Below are the code and all the weights of a small trained network. Each question names an input and a target symbol and asks about switching units off, where a switched-off unit gives its printed mean instead of its output.

import numpy as np


def w(rows, s, z=0):
    codes = np.array(rows[::2]) - 128.0
    scale = np.full(codes.shape[1], s)
    scale[-1] = z or s
    return codes * scale


def f(y):
    return np.maximum(y, 0)


def softmax(a):
    e = np.exp(a - a.max(-1, keepdims=True))
    return e / e.sum(-1, keepdims=True)


def log_softmax(a):
    a = a - a.max(-1, keepdims=True)
    return a - np.log(np.exp(a).sum(-1, keepdims=True))


def net(x, mask):
    ids = ['δεησφψ'.index(c) for c in x.split()]
    T = len(ids)
    res = E[ids] + P[:T]
    q, k, v = (res @ M[0].T for M in (Q, K, V))
    z = softmax(np.where(np.tri(T) > 0, q @ k.T / 4**0.5, -1e9)) @ v
    res = res + np.where(mask[0], z, O[0][:, -1]) @ O[0][:, :-1]
    y = f(res @ A[0][:, :-1].T + A[0][:, -1])
    res = res + np.where(mask[1:25], y, B[0][:, -1]) @ B[0][:, :-1]
    return log_softmax(res[-1] @ U[:, :-1].T + U[:, -1])


Q, K, V, O, A, B = {}, {}, {}, {}, {}, {}
E = w([
[106,78,158,156,156,165,215,165],'δ',
[89,99,194,198,241,124,214,202],'ε',
[128,142,121,197,185,172,168,130],'η',
[157,108,115,105,85,248,153,103],'σ',
[143,139,213,87,123,209,50,204],'φ',
[141,106,53,89,191,81,179,174],'ψ',
],0.016)
P = w([
[180,58,117,180,72,104,182,116],'0',
[36,133,207,62,158,121,145,121],'1',
[121,51,87,159,142,147,140,127],'2',
[199,222,195,68,140,118,201,120],'3',
[200,101,77,127,156,146,141,124],'4',
[59,206,135,35,153,172,138,147],'5',
[175,114,51,108,172,175,98,163],'6',
[162,255,166,75,118,155,183,176],'7',
[184,101,53,105,184,154,109,138],'8',
],0.012)
Q[0] = w([
[244,162,153,134,105,99,161,157],'H1',
[224,35,103,174,130,72,96,117],'H1',
[85,116,139,178,32,13,79,61],'H1',
[139,174,190,152,93,134,199,117],'H1',
],0.011)
K[0] = w([
[2,101,105,90,116,155,116,151],'H1',
[50,74,114,163,123,56,126,57],'H1',
[103,88,249,196,55,119,123,72],'H1',
[74,169,121,159,147,226,98,148],'H1',
],0.011)
V[0] = w([
[138,166,85,103,146,28,118,255],'H1',
[120,85,147,71,74,71,130,229],'H1',
[147,147,217,213,130,181,80,179],'H1',
[158,98,157,92,46,158,61,112],'H1',
],0.0077)
O[0] = w([
[214,124,152,106,186,76,90,51,253],'H1',
[142,105,131,2,198,158,148,123,185],'H1',
[89,133,133,163,111,201,50,102,11],'H1',
[63,150,80,102,139,168,163,70,5],'H1',
],0.0097,0.0068)
A[0] = w([
[85,144,167,131,148,9,139,105,143],'N1',
[101,173,126,54,184,76,158,70,149],'N2',
[111,158,176,140,184,135,93,136,160],'N3',
[138,171,145,255,132,89,64,140,113],'N4',
[160,80,19,140,47,146,108,60,91],'N5',
[114,59,55,204,141,147,136,157,100],'N6',
[87,116,45,176,119,49,225,77,194],'N7',
[117,186,167,109,112,139,50,111,125],'N8',
[93,173,144,119,100,72,57,169,255],'N9',
[183,103,168,95,121,172,69,115,217],'N10',
[90,147,119,150,193,89,211,130,38],'N11',
[162,67,95,137,44,177,111,120,186],'N12',
[125,219,128,117,46,198,133,166,144],'N13',
[119,105,101,180,145,109,132,67,139],'N14',
[156,72,180,61,141,119,89,129,184],'N15',
[150,107,58,232,76,129,68,113,72],'N16',
[102,171,195,32,175,111,120,148,153],'N17',
[142,188,192,131,121,117,181,59,159],'N18',
[168,47,69,198,127,149,102,179,185],'N19',
[161,89,40,131,137,102,177,94,93],'N20',
[112,178,145,69,153,69,139,91,114],'N21',
[138,109,109,177,71,146,51,119,139],'N22',
[87,182,185,205,142,218,148,86,147],'N23',
[97,205,130,94,69,130,144,138,68],'N24',
],0.008,0.0048)
B[0] = w([
[134,182,120,100,124,179,126,126,185],'N1',
[99,142,141,148,47,93,165,84,224],'N2',
[151,106,120,100,129,113,125,119,165],'N3',
[96,107,198,181,45,90,84,119,146],'N4',
[204,47,210,51,117,71,89,139,138],'N5',
[125,150,115,84,93,129,171,99,151],'N6',
[150,145,114,142,172,162,135,127,162],'N7',
[87,161,117,70,89,76,144,93,142],'N8',
[157,154,177,93,138,106,212,145,139],'N9',
[84,146,109,167,152,93,152,165,198],'N10',
[109,119,71,131,107,131,63,143,181],'N11',
[78,160,75,134,161,120,167,161,153],'N12',
[113,77,70,108,156,99,68,131,167],'N13',
[129,157,171,188,159,156,85,182,133],'N14',
[116,143,101,202,125,145,135,173,247],'N15',
[178,127,149,109,151,254,80,80,142],'N16',
[148,146,149,120,144,186,125,74,234],'N17',
[76,151,84,102,122,100,88,126,162],'N18',
[161,144,138,89,72,112,190,65,182],'N19',
[163,101,172,190,189,173,82,167,194],'N20',
[89,154,127,152,94,120,116,108,193],'N21',
[85,135,88,173,141,161,66,127,140],'N22',
[115,69,133,59,128,103,49,106,178],'N23',
[96,140,137,162,149,199,96,131,139],'N24',
],0.0087,0.015)
U = w([
[198,90,174,152,198,164,114,160,120],'δ',
[144,67,181,104,71,2,114,113,165],'ε',
[69,145,74,211,117,121,115,185,157],'η',
[103,206,115,122,77,112,232,86,253],'σ',
[157,139,161,181,105,205,108,107,11],'φ',
[205,72,163,19,135,114,114,46,32],'ψ',
],0.0057,0.0033)

Each question gives the input, a string of symbols that net reads in full, and the target symbol t.
The units are the heads (4 rows each of Q, K, V and O) and the neurons (one row each of A and B). Each row of codes is followed by its name. A weight is (code - 128) times the scale printed after its matrix; where a second scale follows, it is the last column's (O, A, B and U).
mask holds one flag per unit, heads first, then neurons. A switched-off unit (its flag False) gives its mean, the last column of its rows in O or B, instead of its output. The means were averaged over made-up inputs and are rounded, as every weight is.
A unit's drop is (log p(t) with every unit on - log p(t) with that unit switched off) / (log p(t) with every unit on - log p(t) with every unit switched off).
The circuit of an input: a set's keep is (log p(t) with only the set's units on - log p(t) with every unit switched off) / (log p(t) with every unit on - log p(t) with every unit switched off). Starting from the 12 units with the biggest drops (on a tie, the unit counted first), units are removed one at a time, each time the one whose removal leaves the highest keep (on an exact tie, the one counted first), for as long as the keep stays at least 0.8.
units of the circuit, in order: the units of the circuit, biggest drop first
k most important neurons: the k neurons with the biggest drops, biggest first
drop when u is switched off: that unit's drop, to one decimal
input ψ ε ψ σ δ σ η ε, target η: units of the circuit, in order	(H1)
input ψ ψ ψ ε φ ε η φ, target ψ: units of the circuit, in order	(H1; N23; N8; N13)
input ψ ψ ε η ψ σ φ δ, target ψ: units of the circuit, in order	(H1; N23; N15; N13)
input ψ ψ ψ ψ ε δ φ σ, target ψ: units of the circuit, in order	(H1; N23; N15)
input σ η σ φ η, target φ: 3 most important neurons	(N16; N4; N22)
input η δ ε ε ψ η φ ε, target ψ: units of the circuit, in order	(H1; N23; N15; N10)
input η η ε η δ, target σ: 4 most important neurons	(N19; N20; N6; N12)
input δ ε η σ ε σ η φ, target ψ: 4 most important neurons	(N23; N8; N13; N15)
input σ η σ δ φ φ σ η, target ψ: units of the circuit, in order	(H1; N23; N15; N13)
input ψ σ η η σ σ, target η: units of the circuit, in order	(H1; N13)
input η ψ ψ, target δ: units of the circuit, in order	(N20; H1)
input ε η ε φ σ η σ, target ψ: 2 most important neurons	(N5; N15)
input ψ ε ψ δ σ η, target η: 3 most important neurons	(N17; N19; N13)
input η σ σ σ, target η: most important neuron	(N13)
input η σ η σ φ δ, target ψ: 3 most important neurons	(N23; N15; N10)
input δ δ σ η σ φ ε ε δ, target σ: 4 most important neurons	(N19; N20; N6; N23)
input ψ δ δ η σ δ, target η: drop when N15 is switched off	-0.2
input δ σ ε, target ε: drop when N13 is switched off	0.0
input δ η σ η, target η: drop when N17 is switched off	0.1
input σ ψ ε φ, target σ: drop when N20 is switched off	0.2
input ε δ φ, target η: most important neuron	(N10)
